Each row is followed by its class number.
[-318  320 -438  339  -41   76  -86  178  155  103 -456 -268  175   -7
 -240 -403  406  102  100 -166 -171  146 -242  542  184 -744 -220   49
  295  256  535 -139  313]	5
[ 100 -252  182  -79 -235   97   55  -24  -82  141  170  115  -58  154
  310   81 -167    4 -211   85 -199   84   72 -270  189  477  -35  196
 -317 -128  -59  232  208]	1
[ 219 -121  -88 -126 -206 -291  154  209 -150 -213  149  106   58    0
   17  300   77 -180 -363  -23  -68 -222  233 -157  -46  130  -57  162
  -18 -234 -179  109 -197]	6
[ 241 -131  162  317  113   45  189   64  165   60   83   44  124 -390
  120 -263 -246  353   51 -156    6  -76 -196  128 -188  260  246 -198
   39  110 -235 -157 -640]	3
[-344   -8  270  131 -188   88   75 -514  -34   92   69  -32 -251 -239
  104  -94 -113 -190  -62  -39   54   -7  -60  371  300 -248 -195  -91
  127  213  -12   48  321]	0
[ -87  141  -86   19  168 -348  -38   17  -73  254  -78 -185 -630   14
  238 -224  630 -335 -203  -45  -23   44   84  324   72 -485  -10  495
  472  269  -72   50  -86]	9
[-101  149    3   97 -136  -77  -99  -54 -113  271  177   72 -398  -53
  168  117  123 -108  158 -241  -83  -31  126 -317  -81  -95  -35  264
  110 -142 -174  210   96]	4
[ 232 -199  148  138 -274 -296  394   11 -123  -40  406  350  167 -429
  332  139 -507  244 -210  -44   27   55  166  -50  -56  899 -197 -351
   13 -564 -654  247  -21]	0
[-161   12  162 -128   75  408 -397 -325 -252   39  -59 -263  109  541
  -37 -167  139 -298   14  200  119  255  -83  -13 -271  -23 -228  -38
  114 -105 -118  347  790]	7
[   6 -183  159  -41   -8  267 -121  -15 -274   98   18  -33 -146   41
   -6 -138 -160   97   -9  111   56 -189 -391 -123   46  -19 -187 -270
 -180  160 -131   83  220]	2
[ 358  179   26   92   61 -114  149  -45   -4  168  -32  -87 -142  -87
 -229   79 -413  -35  -41 -347 -261  133 -188 -241 -330 -231  -91  342
 -101 -256  285  236 -115]	0
[ 218   76  -26 -188 -102   33 -169  271   31   24 -126 -107  -11   96
  -91  344   47 -180 -396   33 -209   54  -35   17 -134 -163   71  189
  -95  156  144  268  175]	8
[ 282   66  -23    9  278  132   16  -11 -179  -56  264   95  -21 -137
  -26  -38   69   26 -161   78  -88 -109   27   13  110  235  -61   26
  -37  147 -220 -266 -440]	5
[ 216  -24  230   59  -59 -137 -177  294  -56  -47  308  113 -104 -208
  465  148  218  -93 -211 -179  -34  275  326  -16 -135  359  248  111
  -91  112 -325  141 -473]	5
[ 104  -28   39  -36   77  138 -247  113 -188   37  -26 -162   46  180
 -274  -33   44 -129  -49  -16   95  -42 -127  -49 -188 -434 -128   80
 -105   68   56  252  212]	1
[ 161   72   35  169 -385 -143  -74    5    2  -83  119  -70 -148  247
  -54   62 -168  -46  -34 -144 -180  235    1  112  105 -350  306  156
   53   50   57  -98  261]	9
[ 213  118 -374  206  149  114   -4  445  -46  -91  241  130   99  -29
 -240  363   46  -26 -528 -133   35 -156  -24 -182  -20  -83   62 -150
 -101  139   33 -260  135]	2
[ 149  -95  -20  121 -263   56  185  155   13   32  -22   46  272  237
   96 -325   87  335 -125   23   73   33 -210  277 -101  119 -308 -235
  -46  126 -125  162   -5]	1
[ -90  158   37 -125   46   41 -145  -16 -162  -64  104  -55  -99  150
   82  247   -9 -133 -129 -151  201   57   -2  -83   38   88 -143   27
 -186   78   41  211  276]	7
[ 131  112  -40  -32 -192   53 -157  303  -25 -113  363   39  148  -75
  109  214   92 -121 -302  -87   73  209  348   37 -138  195  184  -44
  -76  -56 -158  111  111]	5
[-167  -24   68 -120  -63  140 -167 -447  148  228  498 -192 -144 -313
  385    7  108  -69 -412  -54  150   50  160  508   76 -274  304  -16
  -85  152   -9 -599  146]	9
[ -75  197  -61  207  -58   88 -319  198  156  352 -470 -228 -131   -4
  -52 -412  351  -76   47  -73 -233  502 -215  434 -213 -631 -138  464
  325   38  298  474  577]	5
[ 347  100 -113  -80    0   69   40 -109  -75 -324 -297 -178   59   28
 -362  -79 -209  137  -54  -17 -152  -83 -499  164  -78  -60 -207   -5
  -54  -28  265   -4 -297]	3
[ 118   38  -33  138  -67 -126  229   92   15  254  174   34 -207  -48
  173  115 -278 -118 -379 -177 -155   16   -9 -263   30   86   16  134
  -85  -83   31  -58  166]	2
[ 411 -189 -184  249 -342   52  175  534  -26 -127  342   -7  199  706
 -109  121 -399  124 -499  -84  249  154 -210 -330   41  327 -116  -16
 -530  -60   14  179  624]	4
[-171 -392 -257  559  105  129  312  298   44  -27  -41 -142  116  454
 -159 -111  305  115 -133 -139  299  -36 -300 -217 -178 -250 -190 -167
  -76  133   16  254  348]	8
[ 441 -135  184  -22 -142 -110   86 -157    1   13  202   16 -225  119
  276 -150  -83  -20 -220  -34 -219  159  -42  -91  -13   84  104  353
 -177   26   32   -7 -383]	0
[  17 -259  124  -18 -190  109 -361   35 -175  320 -108 -186   44   27
  191 -439 -191  180  141  186   47  249 -205 -123   20  336 -233 -229
 -126 -246  -50  405  385]	7
[  73  155   18  195 -116  233  122  -82  306  234   49   95  -66   20
  194 -132   39  228 -285 -140   63    0 -114  296    1  217   80  -88
 -196  304  115 -415 -283]	5
[-189  322   13   53  250  193  331 -411  116  133  -53  113  -26  -34
 -324  187 -210  105  179 -120  185  -28  -52    1   46 -426  -91   32
 -230   -6   13  -43  484]	9
[ 245  156  116  -82   52  -11   51   82  -26 -262   70   57   41 -183
 -118   82 -200 -149 -309 -189   69  111  -11   71  -68   85   82  134
 -104   12   65 -139 -172]	6
[ -88   99   50    8 -306 -133   63  406   44  152 -235   84 -156  112
  174   31  265  144 -197 -199   84  345  -21   99  171  -69   -1  276
 -168  211  -24  456  509]	9
[ 258  108  140  145 -189   -1   -9   40  -72   71 -121  163 -170  -78
 -289    3 -237   24   36 -177 -247  -19 -127  -29   58 -306  -24   69
 -173   71  271  -65 -248]	7
[-188  206 -137  198  -50   37  131  176 -233  152  101  177 -101 -232
 -110  156   84 -150  -95 -160 -176 -222  174   90   10  -31 -248 -338
  161  -69  -13 -150  -38]	7
[ 153  215   42 -175   35 -177 -308  233 -170 -104   56  -17  -14 -335
  114  113   65 -214 -140 -111 -175  132  279  159  -98  258  207   73
  263 -113  -81  -50 -349]	6
[-158  -43  -36  113 -121  309  -68  149 -246 -162 -190  -88  152  283
 -101 -172  224   26   78   91   25  -18 -111  137  169  131 -260 -323
 -190   92   23   79  109]	4
[-237 -198  105  192 -477 -193  -49  408 -168  -20  -82 -117  -66  338
  164 -372  -20 -396  169   -7 -108  268   -8 -262   14 -173 -258  -18
  181  -90   29  380  502]	0
[  18   22   79   52  -70  209 -325   83 -151  -68   72 -215  151  201
   37 -159   99 -105 -127  -31   82  247  -91  167   24 -285 -107  -40
 -157  241   73  153  338]	2
[ 344   11  -74   10   75   68  100  103 -222  -65  -80  151  149  165
 -365  -65 -365   71   31  120  -94 -177 -168 -151 -147  139 -285 -215
 -177 -393   49  -44  -21]	8
[-117 -357 -104  749  -22  -49  386   58  550  -48  -10   -9  160   -1
   16  156 -303  221 -214 -195  386   46 -242 -120  -50  132  192 -434
  -54  210   57   73  130]	8
[   7 -102  -40   62 -324   79  -49  367 -157 -146  179   29  286  467
  195  164   -9 -219 -278   89   34  160  202 -216  193  259 -304 -271
 -478   38   34  221  407]	3
[  59  -71   33  210  -41  143  300 -197  -59   -7  160  152   80    8
 -399  211 -547   43   50  155   -8 -174   67  -74  221   18  -44 -400
 -338 -204  -62 -285  160]	5
[ -97  -28  -11  332    1   56  247 -289  293  158 -103  126   51  -82
 -148  144 -465   98 -156 -415  339   74 -224 -314 -191  -24 -227  -23
 -387 -344  444  121  410]	6
[ 445  194 -125 -141   17 -170  -44  111 -124  -63  -52  109  -59 -269
   32   91   51  148 -264  -20 -296   -3  -30  132  123   97  -45  111
 -161  -39    2 -229 -511]	8
[-235   83   98   80   99   17  294 -462  -96  -33 -105   55  107 -581
 -223  256  -50  180    3 -295   54 -357  -48  336  -95 -258 -150 -418
   -8  -13    8  -84 -359]	5
[ -10  -25 -127  -53   21  101  174    4 -246  -45  230   61 -150  -80
   95  103  333  -92 -318  -71 -108 -430   36   96    0    5 -201  -67
 -102   42  -83 -351 -460]	1
[-290  -57 -180   60  100   44  129   88   34  -43   60  -10  -48   85
  324   66  290 -119 -272   45  130 -150    7  123  214   37 -103   59
  -50  104  -84  -63  353]	3
[ 195   -4  123 -221 -160 -125  -78  125   25   52  198   56 -247   29
  302  105  131    2 -331  -37   24  -23   42  120  193  104   99  346
 -151  342  -53   12 -192]	9
[ 144  -90  120  -12   20  305 -405   11 -173   38   78  -17  -80   -8
  166  -47  210 -199 -172  207 -218   81  -32   30  -98   67  -21 -134
   36  174 -132   48  -26]	3
[-187 -226  159 -195 -165  238 -262 -169 -207   86  -17  -73    2  130
   42 -148   28  -75  153  252   35  -48 -107   40 -110   86 -368 -318
   -6 -112  -29  219  282]	9
[ 491  -54  283 -359  -54    6  -39 -279 -112  161  142  141  -42  135
  235   -2 -209  105  -75  288 -318  154   94  -31   58  480  -73  292
 -169  -97 -187  229 -175]	6
[ -17 -118   31   72 -146   -6  -98  369  -15   74  329    1 -109    3
 -107  269  -66 -141 -114   78  -30  112  231 -103  218 -122  309  142
   63  221 -207  158  441]	5
[ 196 -180   38  -13 -262   32 -205  232   20   14  227 -226  155  110
  294   15  116  -13 -428  -41  -44  221   35   82 -119  197  122   61
  -20  174  -50  287   33]	2
[-317 -423  -67  359 -416  192  -89  157  165  294   45 -248  316  228
  -46  -37  -60  180  -14   63  274  229   76  -88  -36 -117  119 -501
 -201  -97   11  359  819]	2
[ 100   -1   -8   17  -93  130 -122  117  -73  319    8  125  109  259
 -153  -18  -60   28   19  136  -31  235  119 -203 -153  195 -274  -28
 -110 -322  -64  244  451]	7
[ 604  177  258 -247  103  -76   46 -306  -86  -58 -119   99 -328  122
 -147  108  -55 -173 -329   29 -232   -4 -106 -172  -15   53   45  560
  -74  177  -70   -4 -515]	9
[  96  161  -96  150   49   82  -86 -118   -4   -5   -6    2 -125  269
 -323  173  -80  -83 -150   61   86  -34  -78  326  206 -451 -112  -99
 -187  223  220 -278  225]	6
[ 107 -222  313 -141 -296  137 -376  -41 -129  149  179  -48   19  331
  302 -132 -188  -10 -334  288  142  316   17  169  428  267   41  -68
 -403  202 -104   -3  601]	7
[ -90 -367  118  263 -186  -34  158   69  -22  104  213  -10 -200  212
  331  -26   70 -200 -191  -17  -18  -93  104   64  -86   90    9  -93
  -42  -44  -53    7  -54]	6
[ 182  136  195 -185  -62  106 -305 -263  191 -334  -64  -14  199  -61
   92  236  -44  -37 -239   39  179  247   -5   93   82  226  172  133
 -147  252  -91  170   28]	3
[ 365   59   27   32 -373   19 -341  265 -146   58  100   12  -14  109
  247 -110  111 -156 -328 -154 -185  274   -3 -254 -122   87 -159  248
 -117   -8   85  454   99]	4
[ 157   60  -90  279 -167 -145  111  283   50  290  222   73 -265 -115
  130  -45  114  -72 -159 -241 -192  166  193  -33 -184   -9   61  282
  121 -195  -99  -39 -144]	6
[ 298   63  187 -354  -79   23 -156 -276 -109  -55 -122  131   45 -121
   79  -22 -133  265   79  158 -113 -106 -190   77   51  336 -206   11
 -210  -70 -224 -184 -433]	6
[ 350  -77  175  100 -356  -97   38 -117   18  249  118  111 -143 -252
  133   62 -421  103 -208   -4 -305   68   19   71  105   98   15  -22
 -289 -171   24  -13 -146]	5
[  93  254   74   48 -132 -200  125 -135   43  196  -22  107 -198   -7
   66  274  -28 -340 -268 -153 -264  193  190   -5 -132  -51 -255  384
  251  -83   17  449  208]	6
[ 219   86  -10 -145 -190  -41 -464  364  -71   85   25  -69   95  -17
  261   60  293   41 -464 -103 -160  271   96  224   28  367  170  219
  143  206   -2  174  -15]	0
[  21  500   66 -149  100  218    8 -224  130  259 -206  104 -207 -359
 -226  367 -153 -130  -30  -87 -175   56  -38 -262 -183  -64 -127  145
   84  101   13  434  172]	2
[ -10  -85  -10   93 -264 -354  189  290  -60  128   -6   83  -91  -58
    2   63 -125   31  -34  -33  -47   93  171   96    9  187  -67  -53
  126 -330 -200  140   98]	1
[ 147   96   45 -247 -226  106 -445  269   62  -44 -261 -132   43  401
  295 -231  335  -86 -156  169 -251  404 -101  113  160  240   21  430
  160  427  197  433  216]	3
